Below is a small trained network, with its code and all its weights. Each question gives an input and a class and asks what happens when units are switched off, that is, made to give their printed mean instead of their output.

import numpy as np


def w(rows, s, z=0):
    codes = np.array(rows[::2]) - 128.0
    scale = np.full(codes.shape[1], s)
    scale[-1] = z or s
    return codes * scale


def f(y):
    return np.maximum(y, 0)


def log_softmax(a):
    a = a - a.max(-1, keepdims=True)
    return a - np.log(np.exp(a).sum(-1, keepdims=True))


def net(x, mask):
    res = np.array(x, float).reshape(1, 3) / 4 @ E
    y = f(res @ A[0][:, :-1].T + A[0][:, -1])
    res = res + np.where(mask, y, B[0][:, -1]) @ B[0][:, :-1]
    return log_softmax(res[-1] @ U[:, :-1].T + U[:, -1])


A, B = {}, {}
E = w([
[100,37,189,78,61],'x0',
[46,211,181,159,94],'x1',
[163,127,74,200,7],'x2',
],0.013)
A[0] = w([
[92,140,156,91,169,200],'n1',
[65,184,227,152,101,116],'n2',
[126,143,170,72,203,97],'n3',
[113,92,136,96,205,139],'n4',
[74,20,224,61,43,111],'n5',
[138,188,59,202,243,107],'n6',
[179,79,55,128,148,108],'n7',
[236,73,98,94,190,140],'n8',
[97,83,202,97,92,135],'n9',
[29,218,197,151,91,105],'n10',
[154,76,86,199,45,153],'n11',
[145,198,85,199,186,113],'n12',
[134,174,222,40,215,58],'n13',
[118,157,103,170,173,139],'n14',
[132,111,111,126,127,252],'n15',
[172,169,60,219,8,91],'n16',
[164,2,114,140,171,115],'n17',
[19,181,114,129,104,137],'n18',
],0.012,0.016)
B[0] = w([
[134,177,219,143,85,223],'n1',
[153,142,57,51,153,194],'n2',
[84,126,165,117,49,199],'n3',
[80,157,166,107,83,208],'n4',
[85,84,153,162,211,249],'n5',
[85,45,160,151,183,217],'n6',
[112,142,87,52,121,194],'n7',
[112,166,87,56,132,240],'n8',
[129,84,138,214,219,199],'n9',
[107,135,63,34,153,204],'n10',
[33,162,182,114,116,236],'n11',
[106,69,138,145,194,195],'n12',
[28,80,142,107,41,216],'n13',
[116,98,155,184,192,173],'n14',
[172,245,163,173,156,249],'n15',
[70,103,185,107,82,234],'n16',
[166,123,91,50,170,214],'n17',
[122,186,66,85,139,185],'n18',
],0.011,0.017)
U = w([
[80,6,144,190,242,133],'0',
[103,129,50,41,152,115],'1',
[49,92,189,143,17,102],'2',
[144,240,185,197,163,254],'3',
[169,115,122,192,121,96],'4',
[128,107,98,187,82,95],'5',
[161,69,103,144,76,105],'6',
],0.013)

Each question gives the input, the list of numbers given to net, and the class t.
The units are the neurons (one row each of A and B). Each row of codes is followed by its name. A weight is (code - 128) times the scale printed after its matrix; where a second scale follows, it is the last column's (A, B and U).
mask holds one flag per neuron, in row order. A switched-off neuron (its flag False) gives its mean, the last column of its row in B, instead of its output. The means were averaged over made-up inputs and are rounded, as every weight is.
A unit's drop is (log p(t) with every unit on - log p(t) with that unit switched off) / (log p(t) with every unit on - log p(t) with every unit switched off).
The circuit of an input: a set's keep is (log p(t) with only the set's units on - log p(t) with every unit switched off) / (log p(t) with every unit on - log p(t) with every unit switched off). Starting from the 12 units with the biggest drops (on a tie, the unit counted first), units are removed one at a time, each time the one whose removal leaves the highest keep (on an exact tie, the one counted first), for as long as the keep stays at least 0.8.
circuit, biggest first: the units of the circuit, biggest drop first
unit that matters most: the unit with the biggest drop
k most important neurons: the k neurons with the biggest drops, biggest first
drop of u: that unit's drop, to one decimal
input [-5,-5,3], class 0: 3 most important neurons -> [n6 n12 n10]
input [-4,6,-6], class 1: circuit, biggest first -> [n10]
input [4,-7,-8], class 2: 4 most important neurons -> [n13 n3 n4 n1]
input [-1,-3,1], class 3: circuit, biggest first -> [n10 n13]
input [5,-6,-4], class 1: 3 most important neurons -> [n8 n17 n6]
input [0,-2,2], class 3: circuit, biggest first -> [n13 n10]
input [-7,7,-5], class 0: 2 most important neurons -> [n6 n12]
input [7,4,-6], class 0: 2 most important neurons -> [n5 n9]
input [-2,-2,3], class 3: 2 most important neurons -> [n13 n3]
input [-6,0,-7], class 2: 3 most important neurons -> [n13 n3 n5]
input [7,6,-7], class 0: 3 most important neurons -> [n5 n9 n16]
input [-3,7,-6], class 1: 3 most important neurons -> [n10 n2 n18]
input [6,-7,-8], class 2: 3 most important neurons -> [n13 n3 n4]
input [2,-3,-1], class 3: unit that matters most -> n10
input [-4,0,1], class 0: drop of n1 -> 0.1
input [-3,-3,-4], class 2: drop of n5 -> 0.4
input [2,1,2], class 3: drop of n13 -> 0.2
